Here is a tiny trained network, its code and every weight. The questions are about switching its units off for an input and a target symbol, where a switched-off unit gives its printed mean instead of its output.

import numpy as np


def w(rows, s, z=0):
    codes = np.array(rows[::2]) - 128.0
    scale = np.full(codes.shape[1], s)
    scale[-1] = z or s
    return codes * scale


def softmax(a):
    e = np.exp(a - a.max(-1, keepdims=True))
    return e / e.sum(-1, keepdims=True)


def log_softmax(a):
    a = a - a.max(-1, keepdims=True)
    return a - np.log(np.exp(a).sum(-1, keepdims=True))


def net(x, mask):
    ids = ['αβγδεηθλμξπστφψ'.index(c) for c in x.split()]
    T = len(ids)
    res = E[ids] + P[:T]
    u = 0
    for l in range(3):
        r = res
        for j in range(2):
            rows = slice(3 * j, 3 * j + 3)
            q, k, v = (r @ M[l][rows].T for M in (Q, K, V))
            z = softmax(np.where(np.tri(T) > 0, q @ k.T / 3**0.5, -1e9)) @ v
            o = O[l][rows]
            res = res + np.where(mask[u + j], z, o[:, -1]) @ o[:, :-1]
        u += 2
    return log_softmax(res[-1] @ U[:, :-1].T + U[:, -1])


Q, K, V, O = {}, {}, {}, {}
E = w([
[154,140,137,148,157,150,76,90],'α',
[149,148,101,112,203,196,62,123],'β',
[155,253,91,171,139,197,104,115],'γ',
[165,188,161,181,102,125,97,61],'δ',
[129,225,120,97,209,146,146,80],'ε',
[133,184,190,140,171,69,145,35],'η',
[81,201,146,148,152,101,33,123],'θ',
[135,105,129,155,121,39,76,73],'λ',
[188,129,203,32,116,137,131,221],'μ',
[101,80,73,129,122,94,37,137],'ξ',
[79,103,97,86,196,61,107,105],'π',
[94,171,62,121,103,93,158,149],'σ',
[57,102,136,100,100,153,156,115],'τ',
[170,100,92,115,42,173,110,117],'φ',
[193,57,123,61,94,123,173,49],'ψ',
],0.013)
P = w([
[119,133,91,192,167,140,115,100],'0',
[114,172,106,128,138,124,83,71],'1',
[105,156,105,111,105,119,86,83],'2',
[114,161,126,78,91,102,91,100],'3',
[110,154,138,45,73,95,91,108],'4',
[107,162,150,28,62,83,91,116],'5',
[117,166,164,2,55,73,89,128],'6',
],0.0082)
Q[0] = w([
[103,97,96,112,244,178,182,171],'L0H1',
[102,196,133,144,171,60,43,69],'L0H1',
[125,103,113,199,171,98,166,123],'L0H1',
[172,63,120,205,123,175,222,178],'L0H2',
[229,65,183,194,175,198,137,163],'L0H2',
[125,202,147,81,126,116,91,93],'L0H2',
],0.011)
K[0] = w([
[67,172,103,246,155,123,122,73],'L0H1',
[102,142,103,76,154,66,171,194],'L0H1',
[128,87,112,199,158,135,153,163],'L0H1',
[164,144,135,174,191,173,118,111],'L0H2',
[182,180,102,204,186,122,121,135],'L0H2',
[120,113,134,77,78,67,105,157],'L0H2',
],0.012)
V[0] = w([
[164,160,156,198,59,253,89,137],'L0H1',
[147,122,65,128,32,111,108,136],'L0H1',
[217,173,226,110,100,140,77,185],'L0H1',
[155,90,67,141,109,16,78,175],'L0H2',
[148,142,222,194,129,55,151,109],'L0H2',
[80,68,153,126,98,156,116,127],'L0H2',
],0.007)
O[0] = w([
[156,165,107,242,74,186,126,159,1],'L0H1',
[114,130,54,119,90,130,89,100,219],'L0H1',
[178,132,182,143,2,107,147,156,114],'L0H1',
[187,101,74,121,127,34,49,144,182],'L0H2',
[130,138,171,181,134,72,167,137,1],'L0H2',
[43,93,136,164,98,157,86,112,139],'L0H2',
],0.0071,0.0024)
Q[1] = w([
[149,29,196,240,160,170,191,184],'L1H1',
[201,72,167,133,162,47,2,69],'L1H1',
[227,235,202,83,119,97,149,229],'L1H1',
[115,88,169,113,118,151,153,121],'L1H2',
[142,131,146,107,147,130,22,141],'L1H2',
[139,103,108,113,134,63,127,151],'L1H2',
],0.009)
K[1] = w([
[173,165,87,226,253,148,109,98],'L1H1',
[94,147,21,115,70,48,148,99],'L1H1',
[192,202,197,101,110,17,2,165],'L1H1',
[103,124,144,121,112,184,118,121],'L1H2',
[141,119,138,126,89,102,182,136],'L1H2',
[156,153,115,93,124,147,115,155],'L1H2',
],0.0097)
V[1] = w([
[145,110,150,154,72,118,255,64],'L1H1',
[137,231,90,157,172,30,158,137],'L1H1',
[171,194,89,79,116,194,236,194],'L1H1',
[96,189,81,131,139,139,92,10],'L1H2',
[91,167,108,132,108,67,118,115],'L1H2',
[112,142,149,119,151,186,98,155],'L1H2',
],0.0067)
O[1] = w([
[78,164,92,134,110,93,209,11,75],'L1H1',
[201,201,143,145,148,3,135,167,128],'L1H1',
[162,239,52,22,140,216,144,107,124],'L1H1',
[155,177,163,145,122,122,49,45,253],'L1H2',
[112,150,167,164,62,111,100,105,189],'L1H2',
[153,129,139,85,174,148,86,178,128],'L1H2',
],0.0063)
Q[2] = w([
[154,131,170,157,182,124,134,189],'L2H1',
[38,152,61,96,146,114,81,125],'L2H1',
[141,169,164,74,90,100,62,102],'L2H1',
[118,97,100,129,117,151,252,184],'L2H2',
[145,215,131,82,120,123,41,96],'L2H2',
[137,116,108,157,172,83,123,116],'L2H2',
],0.011)
K[2] = w([
[79,161,92,186,222,115,94,193],'L2H1',
[196,112,144,51,65,170,183,202],'L2H1',
[94,99,149,59,44,72,107,142],'L2H1',
[93,149,57,214,233,137,72,6],'L2H2',
[92,115,145,23,2,134,194,159],'L2H2',
[125,140,183,164,206,158,152,188],'L2H2',
],0.0074)
V[2] = w([
[26,247,133,191,99,158,116,216],'L2H1',
[89,143,173,97,200,57,157,41],'L2H1',
[128,102,48,176,36,146,121,28],'L2H1',
[165,129,254,93,170,165,127,102],'L2H2',
[37,149,16,132,132,102,166,114],'L2H2',
[10,118,169,161,181,149,138,152],'L2H2',
],0.0063)
O[2] = w([
[133,166,255,107,82,148,73,111,92],'L2H1',
[69,166,85,108,77,116,204,142,196],'L2H1',
[166,58,146,197,133,178,165,85,222],'L2H1',
[25,148,135,142,151,163,167,155,112],'L2H2',
[177,134,90,82,78,106,102,66,157],'L2H2',
[54,103,137,86,59,127,94,98,1],'L2H2',
],0.0092,0.0029)
U = w([
[129,114,142,182,151,145,137,142,139],'α',
[117,106,74,127,231,216,79,170,103],'β',
[148,223,63,205,93,223,108,155,44],'γ',
[156,162,191,232,55,121,187,95,121],'δ',
[102,197,147,89,245,146,178,60,52],'ε',
[105,171,196,131,122,76,239,83,83],'η',
[87,181,231,181,110,108,78,168,97],'θ',
[113,63,159,224,88,26,166,150,119],'λ',
[165,113,167,86,102,196,215,240,253],'μ',
[130,16,131,168,120,117,49,217,113],'ξ',
[64,62,137,50,222,63,137,167,88],'π',
[238,182,77,59,94,44,66,110,140],'σ',
[63,112,137,66,28,174,78,30,187],'τ',
[233,22,178,157,142,153,102,67,95],'φ',
[127,81,2,180,170,156,199,109,177],'ψ',
],0.0046)

Each question gives the input, a string of symbols that net reads in full, and the target symbol t.
The units are the heads (3 rows each of Q, K, V and O). Each row of codes is followed by its name. A weight is (code - 128) times the scale printed after its matrix; where a second scale follows, it is the last column's (O and U).
mask holds one flag per head, layer by layer. A switched-off head (its flag False) gives its mean, the last column of its rows in O, instead of its output. The means were averaged over made-up inputs and are rounded, as every weight is.
A unit's drop is (log p(t) with every unit on - log p(t) with that unit switched off) / (log p(t) with every unit on - log p(t) with every unit switched off).
The circuit of an input: a set's keep is (log p(t) with only the set's units on - log p(t) with every unit switched off) / (log p(t) with every unit on - log p(t) with every unit switched off). Starting from all 6 units, units are removed one at a time, each time the one whose removal leaves the highest keep (on an exact tie, the one counted first), for as long as the keep stays at least 0.8.
circuit, biggest first: the units of the circuit, biggest drop first
most important unit: the unit with the biggest drop
which heads matter: for each layer, one digit per head in row order, 1 if its drop is at least 0.15 and else 0, layers parted by /
drop of u: that unit's drop, to one decimal
input β β τ δ, target τ: circuit, biggest first -> L2H2, L0H2, L1H1
input θ σ σ τ σ ψ σ, target ψ: circuit, biggest first -> L2H1, L1H1
input η σ ε ξ β, target ξ: most important unit -> L1H1
input α η σ, target σ: circuit, biggest first -> L2H2, L1H1
input σ σ μ τ β, target β: circuit, biggest first -> L2H2, L2H1, L0H1
input ψ μ σ λ φ, target φ: circuit, biggest first -> L2H1, L0H1, L1H1
input ψ β φ σ ε η θ, target θ: circuit, biggest first -> L0H1, L1H1, L2H2, L2H1
input η μ π θ σ λ, target λ: circuit, biggest first -> L0H1, L1H1, L0H2, L2H1
input θ π σ γ, target σ: circuit, biggest first -> L2H2, L0H2
input δ λ ξ μ γ σ θ, target θ: circuit, biggest first -> L2H2, L0H1
input σ β ε σ ε τ ε, target τ: circuit, biggest first -> L0H2, L2H2, L1H1
input τ σ σ τ σ θ, target τ: which heads matter -> 01 / 00 / 11
input σ θ α, target σ: circuit, biggest first -> L1H1, L2H2
input τ τ μ, target μ: which heads matter -> 10 / 01 / 01
input σ τ τ, target τ: which heads matter -> 01 / 00 / 01
input τ τ σ τ δ τ π, target τ: most important unit -> L0H2
input ψ δ λ σ β φ, target φ: which heads matter -> 10 / 00 / 10
input σ δ θ ξ, target ξ: which heads matter -> 11 / 10 / 00
input π δ δ α θ σ β, target σ: drop of L2H2 -> 0.2
input β η τ ξ, target τ: drop of L2H2 -> 0.5
input λ σ σ β μ, target μ: drop of L2H1 -> 0.0
